Below are the code and all the weights of a small trained network. Each question names an input and a target symbol and asks about switching units off, where a switched-off unit gives its printed mean instead of its output.

import numpy as np


def w(rows, s, z=0):
    codes = np.array(rows[::2]) - 128.0
    scale = np.full(codes.shape[1], s)
    scale[-1] = z or s
    return codes * scale


def norm(h):
    return h / np.sqrt((h * h).mean(-1, keepdims=True) + 1e-5)


def f(y):
    return np.maximum(y, 0)


def softmax(a):
    e = np.exp(a - a.max(-1, keepdims=True))
    return e / e.sum(-1, keepdims=True)


def log_softmax(a):
    a = a - a.max(-1, keepdims=True)
    return a - np.log(np.exp(a).sum(-1, keepdims=True))


def net(x, mask):
    ids = ['ΓΔΘΞΠΣΩαεζηλμφψ'.index(c) for c in x.split()]
    T = len(ids)
    res = E[ids] + P[:T]
    u = 0
    for l in range(2):
        q, k, v = (norm(res) @ M[l].T for M in (Q, K, V))
        z = softmax(np.where(np.tri(T) > 0, q @ k.T / 3**0.5, -1e9)) @ v
        res = res + np.where(mask[u], z, O[l][:, -1]) @ O[l][:, :-1]
        u += 1
        y = f(norm(res) @ A[l][:, :-1].T + A[l][:, -1])
        res = res + np.where(mask[u : u + 16], y, B[l][:, -1]) @ B[l][:, :-1]
        u += 16
    return log_softmax(norm(res)[-1] @ U[:, :-1].T + U[:, -1])


Q, K, V, O, A, B = {}, {}, {}, {}, {}, {}
E = w([
[126,50,108],'Γ',
[155,202,161],'Δ',
[119,40,120],'Θ',
[152,72,121],'Ξ',
[132,37,100],'Π',
[130,76,121],'Σ',
[136,68,114],'Ω',
[186,192,162],'α',
[141,82,126],'ε',
[129,52,139],'ζ',
[147,70,116],'η',
[149,83,126],'λ',
[159,204,152],'μ',
[5,140,88],'φ',
[157,204,126],'ψ',
],0.013)
P = w([
[82,1,207],'0',
[107,51,159],'1',
[125,85,140],'2',
[146,110,117],'3',
[163,128,98],'4',
[203,142,63],'5',
[193,149,44],'6',
[103,109,153],'7',
],0.0068)
Q[0] = w([
[169,85,81],'0.h0',
[117,68,117],'0.h0',
[177,251,178],'0.h0',
],0.017)
K[0] = w([
[114,201,11],'0.h0',
[142,153,47],'0.h0',
[86,81,251],'0.h0',
],0.011)
V[0] = w([
[206,90,177],'0.h0',
[141,157,15],'0.h0',
[2,151,176],'0.h0',
],0.0097)
O[0] = w([
[181,114,231,94],'0.h0',
[136,73,31,57],'0.h0',
[18,255,88,254],'0.h0',
],0.0098,0.0024)
A[0] = w([
[7,152,134,64],'0.n0',
[118,147,132,41],'0.n1',
[184,86,143,48],'0.n2',
[114,223,62,57],'0.n3',
[116,198,24,14],'0.n4',
[172,255,100,70],'0.n5',
[168,105,93,54],'0.n6',
[191,130,149,32],'0.n7',
[117,119,135,72],'0.n8',
[114,70,216,169],'0.n9',
[64,166,126,29],'0.n10',
[46,142,129,4],'0.n11',
[72,92,12,2],'0.n12',
[197,88,92,12],'0.n13',
[104,137,128,38],'0.n14',
[121,133,138,75],'0.n15',
],0.0076,0.0038)
B[0] = w([
[188,80,68,252],'0.n0',
[136,132,141,128],'0.n1',
[132,169,135,162],'0.n2',
[213,105,182,223],'0.n3',
[171,121,206,215],'0.n4',
[95,137,221,191],'0.n5',
[143,121,159,145],'0.n6',
[108,128,93,136],'0.n7',
[139,126,134,128],'0.n8',
[181,169,51,242],'0.n9',
[162,112,124,177],'0.n10',
[160,79,90,173],'0.n11',
[2,124,62,243],'0.n12',
[133,118,179,155],'0.n13',
[144,121,119,128],'0.n14',
[129,131,121,128],'0.n15',
],0.0073,0.0033)
Q[1] = w([
[79,185,165],'1.h0',
[76,88,9],'1.h0',
[153,90,194],'1.h0',
],0.014)
K[1] = w([
[65,95,153],'1.h0',
[136,146,3],'1.h0',
[123,157,207],'1.h0',
],0.017)
V[1] = w([
[206,208,107],'1.h0',
[77,115,145],'1.h0',
[112,2,110],'1.h0',
],0.009)
O[1] = w([
[217,166,43,7],'1.h0',
[94,151,182,230],'1.h0',
[33,1,161,107],'1.h0',
],0.0071,0.0011)
A[1] = w([
[107,116,181,114],'1.n0',
[89,104,50,139],'1.n1',
[75,168,129,81],'1.n2',
[158,111,166,36],'1.n3',
[134,143,142,69],'1.n4',
[170,144,96,94],'1.n5',
[92,98,151,127],'1.n6',
[131,131,120,98],'1.n7',
[141,81,143,123],'1.n8',
[107,118,60,133],'1.n9',
[126,135,7,133],'1.n10',
[133,143,140,73],'1.n11',
[177,149,171,133],'1.n12',
[73,131,159,78],'1.n13',
[178,153,156,137],'1.n14',
[109,183,112,2],'1.n15',
],0.018,0.0083)
B[1] = w([
[138,176,79,146],'1.n0',
[27,144,114,254],'1.n1',
[195,39,113,168],'1.n2',
[205,153,86,132],'1.n3',
[127,89,138,131],'1.n4',
[56,111,104,148],'1.n5',
[81,192,105,179],'1.n6',
[130,125,122,128],'1.n7',
[193,200,155,166],'1.n8',
[38,172,121,214],'1.n9',
[1,143,171,231],'1.n10',
[132,103,137,131],'1.n11',
[117,49,69,190],'1.n12',
[157,115,78,159],'1.n13',
[69,55,95,189],'1.n14',
[246,127,48,132],'1.n15',
],0.0094,0.009)
U = w([
[131,113,173,89],'Γ',
[145,157,152,85],'Δ',
[126,120,181,73],'Θ',
[143,117,143,90],'Ξ',
[118,64,249,85],'Π',
[173,198,32,101],'Σ',
[168,165,166,184],'Ω',
[140,103,120,70],'α',
[157,114,126,101],'ε',
[169,167,195,247],'ζ',
[192,109,181,218],'η',
[169,102,141,166],'λ',
[152,89,9,3],'μ',
[37,154,104,167],'φ',
[112,80,90,103],'ψ',
],0.014,0.005)

Each question gives the input, a string of symbols that net reads in full, and the target symbol t.
The units are the heads (3 rows each of Q, K, V and O) and the neurons (one row each of A and B). Each row of codes is followed by its name. A weight is (code - 128) times the scale printed after its matrix; where a second scale follows, it is the last column's (O, A, B and U).
mask holds one flag per unit, layer by layer, with each layer's heads first. A switched-off unit (its flag False) gives its mean, the last column of its rows in O or B, instead of its output. The means were averaged over made-up inputs and are rounded, as every weight is.
A unit's drop is (log p(t) with every unit on - log p(t) with that unit switched off) / (log p(t) with every unit on - log p(t) with every unit switched off).
The circuit of an input: a set's keep is (log p(t) with only the set's units on - log p(t) with every unit switched off) / (log p(t) with every unit on - log p(t) with every unit switched off). Starting from the 12 units with the biggest drops (on a tie, the unit counted first), units are removed one at a time, each time the one whose removal leaves the highest keep (on an exact tie, the one counted first), for as long as the keep stays at least 0.8.
circuit, biggest first: the units of the circuit, biggest drop first
unit that matters most: the unit with the biggest drop
top k neurons: the k neurons with the biggest drops, biggest first
top k neurons in layer l: the k neurons of layer l with the biggest drops, biggest first
drop of u: that unit's drop, to one decimal
input φ ζ η μ η, target μ: circuit, biggest first : 0.h0, 1.h0
input η Π Γ, target η: circuit, biggest first : 0.h0, 1.n10, 1.n8, 1.n1
input μ φ φ μ ψ φ α, target ζ: unit that matters most : 0.h0
input φ ε η μ ε, target μ: circuit, biggest first : 0.h0, 1.h0
input φ φ Π μ Ξ, target μ: circuit, biggest first : 0.h0, 1.h0, 0.n3
input Ξ φ φ Γ μ μ λ, target μ: circuit, biggest first : 1.h0, 0.h0
input Π φ η Γ φ μ, target μ: top 2 neurons : 1.n12, 0.n9
input Π α η φ Π Π Γ μ, target μ: top 2 neurons in layer 1 : 1.n12, 1.n14
input μ φ ζ Π ψ, target ζ: circuit, biggest first : 0.h0, 1.n1
input ζ φ η φ η ψ, target Π: top 2 neurons in layer 1 : 1.n1, 1.n9
input φ Ω Ξ ψ Π ψ λ Δ, target Σ: circuit, biggest first : 1.h0, 1.n10, 0.h0
input μ φ Δ μ φ α Δ, target ζ: circuit, biggest first : 0.h0, 1.n1
input φ Π φ η Δ, target Σ: top 2 neurons : 0.n5, 1.n10
input Π μ Π φ ψ, target μ: unit that matters most : 1.n12
input φ Π μ, target Σ: top 3 neurons : 0.n5, 1.n10, 1.n1
input φ α φ Δ μ Π, target μ: top 2 neurons in layer 0 : 0.n12, 0.n13
input μ Θ ζ, target μ: top 2 neurons : 1.n10, 0.n9
input φ η η Γ φ ψ Γ α, target Σ: top 3 neurons in layer 1 : 1.n10, 1.n1, 1.n2
input Σ Ξ ψ μ, target Π: top 2 neurons in layer 1 : 1.n1, 1.n9
input Π φ λ Π ψ, target μ: top neuron : 0.n9
input μ Π η ζ Θ α, target ζ: drop of 1.h0 : 0.1
